Below are the code and all the weights of a small trained network. Each question names an input and a class and asks about switching units off, where a switched-off unit gives its printed mean instead of its output.

import numpy as np


def w(rows, s, z=0):
    codes = np.array(rows[::2]) - 128.0
    scale = np.full(codes.shape[1], s)
    scale[-1] = z or s
    return codes * scale


def f(y):
    return np.maximum(y, 0)


def log_softmax(a):
    a = a - a.max(-1, keepdims=True)
    return a - np.log(np.exp(a).sum(-1, keepdims=True))


def net(x, mask):
    res = np.array(x, float).reshape(1, 5) / 4 @ E
    y = f(res @ A[0][:, :-1].T + A[0][:, -1])
    res = res + np.where(mask, y, B[0][:, -1]) @ B[0][:, :-1]
    return log_softmax(res[-1] @ U[:, :-1].T + U[:, -1])


A, B = {}, {}
E = w([
[124,118,82,138,190,162,254],'x0',
[20,201,168,143,129,174,166],'x1',
[80,60,155,169,225,150,91],'x2',
[144,188,69,93,193,160,67],'x3',
[72,68,89,44,91,203,108],'x4',
],0.0096)
A[0] = w([
[162,171,165,207,162,95,144,174],'N0',
[127,172,87,96,187,139,76,68],'N1',
[102,138,166,107,65,122,56,168],'N2',
[99,89,148,155,164,137,100,70],'N3',
[201,54,114,130,124,122,118,6],'N4',
[9,194,162,126,104,163,142,100],'N5',
[200,37,96,111,129,134,105,145],'N6',
[160,164,157,175,136,106,107,100],'N7',
[145,118,115,132,146,161,161,83],'N8',
[129,111,79,104,163,147,233,173],'N9',
[120,77,168,141,64,114,172,118],'N10',
[119,76,169,139,71,125,162,78],'N11',
[91,102,105,100,99,163,113,3],'N12',
[104,84,174,160,98,111,155,55],'N13',
[84,75,112,98,107,164,120,33],'N14',
[66,33,154,151,219,143,79,14],'N15',
[161,192,87,65,24,136,173,47],'N16',
[176,91,87,98,119,110,133,34],'N17',
[80,63,88,46,93,158,117,131],'N18',
[116,130,172,140,95,125,35,47],'N19',
[144,196,83,86,150,157,109,137],'N20',
],0.014,0.0035)
B[0] = w([
[155,181,112,4,126,118,124,228],'N0',
[141,100,74,184,199,122,50,194],'N1',
[69,44,128,95,54,167,149,223],'N2',
[156,131,110,157,65,114,150,172],'N3',
[61,176,160,164,193,100,165,195],'N4',
[32,195,234,160,168,47,109,249],'N5',
[41,175,218,124,115,91,84,224],'N6',
[149,154,116,55,138,147,161,186],'N7',
[100,93,88,131,126,127,155,160],'N8',
[48,22,106,87,65,169,155,237],'N9',
[147,118,74,164,156,134,34,200],'N10',
[161,113,62,177,181,143,71,186],'N11',
[149,157,102,84,182,133,186,176],'N12',
[159,110,76,164,214,150,87,177],'N13',
[172,154,109,67,194,130,154,186],'N14',
[229,122,167,195,8,62,140,223],'N15',
[232,124,174,194,41,59,166,247],'N16',
[81,153,176,173,157,93,141,175],'N17',
[173,202,93,8,138,150,114,235],'N18',
[65,54,76,115,132,151,202,205],'N19',
[159,99,76,188,166,132,55,204],'N20',
],0.019,0.013)
U = w([
[197,147,153,157,53,94,164,193],'0',
[28,191,191,128,175,95,128,87],'1',
[159,192,96,1,168,127,156,144],'2',
[41,36,85,84,105,129,168,57],'3',
[139,112,77,157,182,143,19,150],'4',
[100,125,151,79,72,150,67,252],'5',
[134,166,177,114,116,217,97,60],'6',
],0.0092,0.0045)

Each question gives the input, the list of numbers given to net, and the class t.
The units are the neurons (one row each of A and B). Each row of codes is followed by its name. A weight is (code - 128) times the scale printed after its matrix; where a second scale follows, it is the last column's (A, B and U).
mask holds one flag per neuron, in row order. A switched-off neuron (its flag False) gives its mean, the last column of its row in B, instead of its output. The means were averaged over made-up inputs and are rounded, as every weight is.
A unit's drop is (log p(t) with every unit on - log p(t) with that unit switched off) / (log p(t) with every unit on - log p(t) with every unit switched off).
The circuit of an input: a set's keep is (log p(t) with only the set's units on - log p(t) with every unit switched off) / (log p(t) with every unit on - log p(t) with every unit switched off). Starting from the 12 units with the biggest drops (on a tie, the unit counted first), units are removed one at a time, each time the one whose removal leaves the highest keep (on an exact tie, the one counted first), for as long as the keep stays at least 0.8.
units of the circuit, in order: the units of the circuit, biggest drop first
k most important neurons: the k neurons with the biggest drops, biggest first
drop when u is switched off: that unit's drop, to one decimal
input [-7,-6,-5,-5,4], class 3: 3 most important neurons : N2, N19, N5
input [-6,-4,-3,8,-5], class 4: units of the circuit, in order : N1
input [0,1,1,-5,5], class 2: 2 most important neurons : N18, N20
input [-6,5,-5,-4,-2], class 3: 3 most important neurons : N2, N15, N19
input [-6,7,-2,-1,4], class 1: 2 most important neurons : N5, N9
input [3,5,-3,-4,6], class 2: 3 most important neurons : N18, N6, N14
input [-3,-1,4,-6,-2], class 4: 2 most important neurons : N16, N13
input [6,3,-3,7,4], class 4: 3 most important neurons : N20, N1, N2
input [-6,-5,-1,-2,5], class 3: 4 most important neurons : N2, N5, N19, N0
input [-4,6,0,4,7], class 2: 4 most important neurons : N18, N14, N6, N12
input [7,-6,-3,0,-1], class 3: 3 most important neurons : N9, N5, N8
input [1,8,-8,3,-8], class 0: 4 most important neurons : N16, N18, N6, N4
input [3,-8,7,-2,-6], class 1: 4 most important neurons : N4, N6, N16, N17
input [3,0,3,-7,8], class 2: units of the circuit, in order : N18
input [-3,3,8,-4,8], class 0: drop when N0 is switched off : 0.3
input [7,-5,8,-5,4], class 0: drop when N15 is switched off : 4.2
input [5,5,1,-6,2], class 4: drop when N11 is switched off : 0.6
